Below is a small trained network, with its code and all its weights. Each question gives an input and a class and asks what happens when units are switched off, that is, made to give their printed mean instead of their output.

import numpy as np


def w(rows, s, z=0):
    codes = np.array(rows[::2]) - 128.0
    scale = np.full(codes.shape[1], s)
    scale[-1] = z or s
    return codes * scale


def norm(h):
    return h / np.sqrt((h * h).mean(-1, keepdims=True) + 1e-5)


def f(y):
    return y / 2 * (1 + np.tanh(0.7978845608 * (y + 0.044715 * y**3)))


def log_softmax(a):
    a = a - a.max(-1, keepdims=True)
    return a - np.log(np.exp(a).sum(-1, keepdims=True))


def net(x, mask):
    res = np.array(x, float).reshape(1, 5) / 4 @ E
    u = 0
    for l in range(3):
        y = f(norm(res) @ A[l][:, :-1].T + A[l][:, -1])
        res = res + np.where(mask[u : u + 5], y, B[l][:, -1]) @ B[l][:, :-1]
        u += 5
    return log_softmax(norm(res)[-1] @ U[:, :-1].T + U[:, -1])


A, B = {}, {}
E = w([
[169,53,172],'x0',
[255,176,189],'x1',
[128,127,129],'x2',
[197,109,29],'x3',
[131,126,130],'x4',
],0.01)
A[0] = w([
[77,3,106,2],'0.n1',
[118,76,172,149],'0.n2',
[168,51,113,172],'0.n3',
[164,24,146,69],'0.n4',
[133,97,150,117],'0.n5',
],0.024,0.0072)
B[0] = w([
[58,218,23,254],'0.n1',
[79,78,220,211],'0.n2',
[144,5,71,247],'0.n3',
[125,39,162,218],'0.n4',
[116,81,191,149],'0.n5',
],0.028,0.0071)
A[1] = w([
[251,95,220,94],'1.n1',
[112,146,129,136],'1.n2',
[103,126,88,88],'1.n3',
[85,124,237,1],'1.n4',
[98,175,147,191],'1.n5',
],0.024,0.0065)
B[1] = w([
[25,178,1,240],'1.n1',
[145,150,122,161],'1.n2',
[158,146,143,197],'1.n3',
[214,171,204,243],'1.n4',
[170,165,121,254],'1.n5',
],0.042,0.0064)
A[2] = w([
[220,66,139,14],'2.n1',
[252,150,85,1],'2.n2',
[199,41,40,126],'2.n3',
[181,95,162,38],'2.n4',
[126,14,145,146],'2.n5',
],0.024,0.0031)
B[2] = w([
[96,243,80,153],'2.n1',
[39,22,172,248],'2.n2',
[218,252,208,254],'2.n3',
[87,157,73,141],'2.n4',
[43,95,220,205],'2.n5',
],0.028,0.0094)
U = w([
[55,191,14,108],'0',
[120,128,142,235],'1',
[116,123,144,226],'2',
[55,45,189,95],'3',
[218,179,189,122],'4',
[152,72,116,50],'5',
[227,7,53,1],'6',
],0.013,0.012)

Each question gives the input, the list of numbers given to net, and the class t.
The units are the neurons (one row each of A and B). Each row of codes is followed by its name. A weight is (code - 128) times the scale printed after its matrix; where a second scale follows, it is the last column's (A, B and U).
mask holds one flag per neuron, layer by layer. A switched-off neuron (its flag False) gives its mean, the last column of its row in B, instead of its output. The means were averaged over made-up inputs and are rounded, as every weight is.
A unit's drop is (log p(t) with every unit on - log p(t) with that unit switched off) / (log p(t) with every unit on - log p(t) with every unit switched off).
The circuit of an input: a set's keep is (log p(t) with only the set's units on - log p(t) with every unit switched off) / (log p(t) with every unit on - log p(t) with every unit switched off). Starting from the 12 units with the biggest drops (on a tie, the unit counted first), units are removed one at a time, each time the one whose removal leaves the highest keep (on an exact tie, the one counted first), for as long as the keep stays at least 0.8.
units of the circuit, in order: the units of the circuit, biggest drop first
k most important neurons: the k neurons with the biggest drops, biggest first
k most important neurons of layer l: the k neurons of layer l with the biggest drops, biggest first
input [-8,5,4,6,-3], class 3: units of the circuit, in order -> [2.n2]
input [8,5,-7,8,4], class 3: 2 most important neurons of layer 1 -> [1.n5; 1.n4]
input [-6,-1,-4,-8,4], class 4: units of the circuit, in order -> [0.n1; 1.n4]
input [-3,0,-1,8,-6], class 4: 2 most important neurons -> [2.n3; 1.n4]
input [-7,8,-4,7,0], class 0: units of the circuit, in order -> [0.n1; 1.n1]
input [2,0,2,6,-4], class 4: 3 most important neurons -> [2.n3; 0.n2; 2.n2]
input [7,-6,4,-8,-4], class 4: units of the circuit, in order -> [0.n3; 1.n4]
input [-8,2,1,8,-6], class 3: 2 most important neurons -> [1.n1; 2.n2]
input [-6,2,-4,-2,0], class 3: units of the circuit, in order -> [1.n1; 2.n3]
input [-6,-8,5,-4,-5], class 0: 3 most important neurons -> [1.n4; 2.n3; 2.n5]
input [4,6,4,6,-3], class 0: units of the circuit, in order -> [1.n1; 0.n1]
input [0,-2,6,-7,3], class 4: units of the circuit, in order -> [1.n4; 0.n3]
input [-1,-6,4,8,-4], class 4: 2 most important neurons of layer 1 -> [1.n1; 1.n3]
input [7,-8,5,0,-2], class 0: most important neuron -> [0.n1]
input [-8,1,-4,-1,1], class 3: 4 most important neurons -> [2.n2; 1.n1; 0.n3; 0.n2]
input [-1,-4,-4,-5,4], class 4: 2 most important neurons of layer 0 -> [0.n3; 0.n2]
input [-4,-6,-5,-2,4], class 0: 2 most important neurons of layer 0 -> [0.n3; 0.n2]
input [-7,6,3,5,-2], class 3: 2 most important neurons of layer 0 -> [0.n5; 0.n2]
input [4,6,-4,2,-1], class 0: 2 most important neurons of layer 2 -> [2.n2; 2.n3]
input [-8,3,-7,-1,-7], class 3: most important neuron of layer 0 -> [0.n2]
input [-4,-2,-2,-7,-2], class 4: 2 most important neurons -> [0.n1; 0.n3]
input [6,-6,-5,-2,0], class 0: 2 most important neurons -> [0.n1; 2.n2]
